Here is a tiny trained network, its code and every weight. The questions are about switching its units off for an input and a class, where a switched-off unit gives its printed mean instead of its output.

import numpy as np


def w(rows, s, z=0):
    codes = np.array(rows[::2]) - 128.0
    scale = np.full(codes.shape[1], s)
    scale[-1] = z or s
    return codes * scale


def norm(h):
    return h / np.sqrt((h * h).mean(-1, keepdims=True) + 1e-5)


def f(y):
    return y / 2 * (1 + np.tanh(0.7978845608 * (y + 0.044715 * y**3)))


def log_softmax(a):
    a = a - a.max(-1, keepdims=True)
    return a - np.log(np.exp(a).sum(-1, keepdims=True))


def net(x, mask):
    res = np.array(x, float).reshape(1, 4) / 4 @ E
    u = 0
    for l in range(2):
        y = f(norm(res) @ A[l][:, :-1].T + A[l][:, -1])
        res = res + np.where(mask[u : u + 16], y, B[l][:, -1]) @ B[l][:, :-1]
        u += 16
    return log_softmax(norm(res)[-1] @ U[:, :-1].T + U[:, -1])


A, B = {}, {}
E = w([
[134,106,105,171,190,245,213,113],'x0',
[165,84,2,127,106,127,65,156],'x1',
[142,63,192,210,133,56,135,143],'x2',
[124,134,180,164,148,155,123,230],'x3',
],0.0065)
A[0] = w([
[173,109,199,119,115,40,179,161,70],'L0N0',
[45,139,152,159,76,94,135,105,5],'L0N1',
[66,193,119,80,89,172,130,111,98],'L0N2',
[137,141,57,144,81,81,84,133,45],'L0N3',
[137,107,171,143,186,177,140,85,70],'L0N4',
[143,49,121,169,134,116,217,44,38],'L0N5',
[169,28,159,235,71,63,103,146,84],'L0N6',
[107,122,151,137,165,76,132,128,39],'L0N7',
[116,158,68,52,100,169,114,117,87],'L0N8',
[152,166,154,200,114,93,111,75,34],'L0N9',
[208,87,67,172,64,73,61,146,64],'L0N10',
[201,122,97,61,145,88,2,124,77],'L0N11',
[85,118,156,169,150,85,124,83,83],'L0N12',
[204,101,132,212,154,122,179,239,67],'L0N13',
[67,171,173,65,67,102,136,223,78],'L0N14',
[130,149,85,133,149,45,100,129,90],'L0N15',
],0.0066,0.0031)
B[0] = w([
[211,182,122,130,52,78,150,137,180],'L0N0',
[146,135,122,120,144,67,145,162,122],'L0N1',
[159,121,62,94,124,141,196,151,169],'L0N2',
[97,83,158,55,107,126,146,145,178],'L0N3',
[63,99,159,145,98,173,117,111,159],'L0N4',
[159,8,53,202,152,156,178,1,194],'L0N5',
[88,213,104,84,165,205,165,110,254],'L0N6',
[125,131,132,135,72,148,182,147,122],'L0N7',
[112,178,94,61,61,132,119,89,199],'L0N8',
[100,133,110,157,77,110,179,112,129],'L0N9',
[45,55,105,86,109,85,82,161,233],'L0N10',
[101,87,183,65,174,152,102,79,227],'L0N11',
[131,148,141,193,124,70,114,89,147],'L0N12',
[91,142,116,216,168,187,24,222,216],'L0N13',
[213,98,119,187,165,151,144,97,177],'L0N14',
[100,82,160,138,110,158,136,121,163],'L0N15',
],0.0055,0.0044)
A[1] = w([
[86,168,45,100,78,159,166,13,68],'L1N0',
[147,118,109,195,188,147,170,54,6],'L1N1',
[81,156,196,146,139,194,188,100,93],'L1N2',
[91,215,94,114,167,169,227,154,55],'L1N3',
[46,70,97,149,147,173,115,114,127],'L1N4',
[115,165,154,76,105,133,134,85,96],'L1N5',
[123,82,83,235,144,93,158,131,131],'L1N6',
[117,174,184,195,121,94,129,87,178],'L1N7',
[173,210,167,165,55,20,186,108,67],'L1N8',
[138,64,107,120,157,225,160,135,95],'L1N9',
[145,89,131,200,141,121,55,196,127],'L1N10',
[142,162,217,112,134,1,161,153,11],'L1N11',
[155,38,201,82,110,110,85,162,63],'L1N12',
[183,187,61,31,102,153,145,150,39],'L1N13',
[72,151,178,189,158,186,153,189,80],'L1N14',
[113,18,66,96,65,89,108,118,47],'L1N15',
],0.0078,0.0021)
B[1] = w([
[180,184,188,188,134,174,122,185,253],'L1N0',
[51,57,94,139,106,116,143,70,185],'L1N1',
[109,83,55,100,130,33,95,160,175],'L1N2',
[118,126,142,55,85,85,134,112,177],'L1N3',
[165,124,139,137,87,49,139,104,210],'L1N4',
[108,109,96,165,85,168,176,198,160],'L1N5',
[116,157,143,216,106,201,142,97,183],'L1N6',
[170,104,96,94,111,164,98,136,170],'L1N7',
[192,13,80,96,105,142,106,206,186],'L1N8',
[149,105,168,108,165,41,148,142,212],'L1N9',
[104,203,200,135,132,171,108,82,190],'L1N10',
[203,70,128,157,101,133,125,171,176],'L1N11',
[130,124,141,139,123,91,70,2,166],'L1N12',
[158,210,129,170,97,141,141,56,205],'L1N13',
[96,157,136,86,167,140,149,189,200],'L1N14',
[53,128,63,129,182,56,84,142,217],'L1N15',
],0.0071,0.006)
U = w([
[80,30,122,241,148,146,193,27,178],'0',
[83,185,231,198,206,230,85,219,161],'1',
[5,90,73,43,104,42,9,92,140],'2',
[185,251,108,55,55,205,185,85,179],'3',
[250,10,142,116,52,108,114,217,158],'4',
[43,97,139,8,189,70,227,200,100],'5',
[184,166,68,168,194,97,92,104,11],'6',
[192,134,227,139,130,95,48,41,3],'7',
],0.013,0.005)

Each question gives the input, the list of numbers given to net, and the class t.
The units are the neurons (one row each of A and B). Each row of codes is followed by its name. A weight is (code - 128) times the scale printed after its matrix; where a second scale follows, it is the last column's (A, B and U).
mask holds one flag per neuron, layer by layer. A switched-off neuron (its flag False) gives its mean, the last column of its row in B, instead of its output. The means were averaged over made-up inputs and are rounded, as every weight is.
A unit's drop is (log p(t) with every unit on - log p(t) with that unit switched off) / (log p(t) with every unit on - log p(t) with every unit switched off).
The circuit of an input: a set's keep is (log p(t) with only the set's units on - log p(t) with every unit switched off) / (log p(t) with every unit on - log p(t) with every unit switched off). Starting from the 12 units with the biggest drops (on a tie, the unit counted first), units are removed one at a time, each time the one whose removal leaves the highest keep (on an exact tie, the one counted first), for as long as the keep stays at least 0.8.
circuit, biggest first: the units of the circuit, biggest drop first
k most important neurons: the k neurons with the biggest drops, biggest first
k most important neurons of layer l: the k neurons of layer l with the biggest drops, biggest first
drop of u: that unit's drop, to one decimal
input [0,5,3,3], class 1: circuit, biggest first -> (L1N10)
input [4,8,-4,3], class 3: circuit, biggest first -> (L1N13 L0N8)
input [8,1,-2,1], class 5: circuit, biggest first -> (L1N9 L1N3)
input [-6,1,-6,-3], class 3: 3 most important neurons of layer 1 -> (L1N13 L1N0 L1N2)
input [-3,2,3,2], class 2: 2 most important neurons -> (L0N10 L1N0)
input [-2,-3,-2,-4], class 3: circuit, biggest first -> (L0N2 L1N13)
input [-4,-5,4,8], class 4: circuit, biggest first -> (L0N0 L1N8)
input [-6,0,4,-1], class 4: 2 most important neurons -> (L0N0 L1N11)
input [4,-8,-5,-4], class 5: 2 most important neurons -> (L1N2 L0N0)
input [-6,-1,-1,5], class 4: 2 most important neurons -> (L0N0 L0N13)
input [3,7,2,-3], class 2: 2 most important neurons -> (L0N10 L1N15)
input [-3,5,-7,-7], class 3: 4 most important neurons of layer 1 -> (L1N13 L1N0 L1N2 L1N1)
input [0,4,-4,-2], class 3: 3 most important neurons -> (L0N8 L1N13 L1N0)
input [-2,-3,7,-4], class 4: circuit, biggest first -> (L1N8)
input [5,-5,1,1], class 5: 2 most important neurons of layer 1 -> (L1N14 L1N2)
input [-6,-5,4,7], class 4: 2 most important neurons -> (L1N8 L0N0)
input [-6,3,3,8], class 1: drop of L0N13 -> 0.1
input [-3,5,1,8], class 1: drop of L0N13 -> 0.3
